Below are the code and all the weights of a small trained network. Each question names an input and a class and asks about switching units off, where a switched-off unit gives its printed mean instead of its output.

import numpy as np


def w(rows, s, z=0):
    codes = np.array(rows[::2]) - 128.0
    scale = np.full(codes.shape[1], s)
    scale[-1] = z or s
    return codes * scale


def norm(h):
    return h / np.sqrt((h * h).mean(-1, keepdims=True) + 1e-5)


def f(y):
    return y / 2 * (1 + np.tanh(0.7978845608 * (y + 0.044715 * y**3)))


def log_softmax(a):
    a = a - a.max(-1, keepdims=True)
    return a - np.log(np.exp(a).sum(-1, keepdims=True))


def net(x, mask):
    res = np.array(x, float).reshape(1, 5) / 4 @ E
    u = 0
    for l in range(3):
        y = f(norm(res) @ A[l][:, :-1].T + A[l][:, -1])
        res = res + np.where(mask[u : u + 5], y, B[l][:, -1]) @ B[l][:, :-1]
        u += 5
    return log_softmax(norm(res)[-1] @ U[:, :-1].T + U[:, -1])


A, B = {}, {}
E = w([
[115,142,188,142,36,114],'x0',
[128,128,127,126,127,132],'x1',
[121,130,126,129,128,128],'x2',
[127,97,93,254,109,211],'x3',
[87,22,224,128,172,129],'x4',
],0.0074)
A[0] = w([
[115,108,154,143,2,81,1],'L0N0',
[172,88,54,121,231,111,21],'L0N1',
[94,172,187,149,82,120,35],'L0N2',
[92,139,84,145,221,113,34],'L0N3',
[123,134,175,156,29,82,19],'L0N4',
],0.0085,0.0036)
B[0] = w([
[152,180,184,95,166,221,231],'L0N0',
[64,189,178,59,124,254,253],'L0N1',
[94,142,139,79,146,176,168],'L0N2',
[140,174,200,123,109,179,178],'L0N3',
[108,194,152,94,187,236,227],'L0N4',
],0.0085,0.0026)
A[1] = w([
[134,125,119,25,122,91,76],'L1N0',
[179,89,136,139,81,99,47],'L1N1',
[129,84,102,191,74,184,4],'L1N2',
[67,124,75,144,127,148,57],'L1N3',
[119,255,48,157,79,103,69],'L1N4',
],0.0068,0.003)
B[1] = w([
[139,171,146,198,117,100,175],'L1N0',
[90,130,148,124,178,162,94],'L1N1',
[120,191,139,164,161,73,154],'L1N2',
[131,148,154,133,99,123,119],'L1N3',
[196,1,105,79,100,147,253],'L1N4',
],0.0096,0.0034)
A[2] = w([
[71,141,50,86,216,169,41],'L2N0',
[133,114,87,203,110,178,54],'L2N1',
[129,128,90,254,121,160,11],'L2N2',
[66,18,202,140,162,108,10],'L2N3',
[157,182,150,71,153,8,76],'L2N4',
],0.0091,0.0013)
B[2] = w([
[122,183,230,107,52,147,186],'L2N0',
[81,97,195,84,154,98,212],'L2N1',
[83,168,157,127,171,43,215],'L2N2',
[230,140,2,83,56,139,252],'L2N3',
[55,105,143,249,173,123,222],'L2N4',
],0.009,0.0039)
U = w([
[118,194,194,67,133,250,255],'0',
[220,51,31,85,81,122,70],'1',
[54,121,162,197,186,44,46],'2',
],0.014,0.0009)

Each question gives the input, the list of numbers given to net, and the class t.
The units are the neurons (one row each of A and B). Each row of codes is followed by its name. A weight is (code - 128) times the scale printed after its matrix; where a second scale follows, it is the last column's (A, B and U).
mask holds one flag per neuron, layer by layer. A switched-off neuron (its flag False) gives its mean, the last column of its row in B, instead of its output. The means were averaged over made-up inputs and are rounded, as every weight is.
A unit's drop is (log p(t) with every unit on - log p(t) with that unit switched off) / (log p(t) with every unit on - log p(t) with every unit switched off).
The circuit of an input: a set's keep is (log p(t) with only the set's units on - log p(t) with every unit switched off) / (log p(t) with every unit on - log p(t) with every unit switched off). Starting from the 12 units with the biggest drops (on a tie, the unit counted first), units are removed one at a time, each time the one whose removal leaves the highest keep (on an exact tie, the one counted first), for as long as the keep stays at least 0.8.
units of the circuit, in order: the units of the circuit, biggest drop first
k most important neurons: the k neurons with the biggest drops, biggest first
top k neurons in layer l: the k neurons of layer l with the biggest drops, biggest first
drop when u is switched off: that unit's drop, to one decimal
input [0,-6,2,6,-5], class 2: 3 most important neurons : [L2N2 L2N3 L1N2]
input [-4,2,2,2,5], class 1: top 3 neurons in layer 0 : [L0N4 L0N0 L0N2]
input [-4,2,3,-1,-6], class 1: top 2 neurons in layer 0 : [L0N4 L0N0]
input [-1,4,-2,-3,8], class 1: units of the circuit, in order : [L2N3]
input [-6,-3,4,7,1], class 2: top 2 neurons in layer 2 : [L2N2 L2N3]
input [3,6,5,-4,1], class 2: 2 most important neurons : [L0N1 L2N4]
input [-6,2,-7,-5,7], class 1: 3 most important neurons : [L2N3 L0N4 L0N0]
input [5,-7,1,-3,-7], class 1: 2 most important neurons : [L1N4 L0N1]
input [-5,6,4,6,-1], class 2: 2 most important neurons : [L2N2 L0N4]
input [2,5,-4,5,-4], class 2: 4 most important neurons : [L2N2 L2N3 L1N2 L2N1]
input [0,3,6,-3,-2], class 2: 4 most important neurons : [L2N4 L2N3 L1N0 L0N4]
input [-5,6,-7,-8,-2], class 2: drop when L2N4 is switched off : 0.4
input [-1,3,-7,2,8], class 1: drop when L1N2 is switched off : 0.0
input [0,-6,1,-6,7], class 1: drop when L2N3 is switched off : 1.7
input [0,2,-3,-5,-8], class 1: units of the circuit, in order : [L1N4]
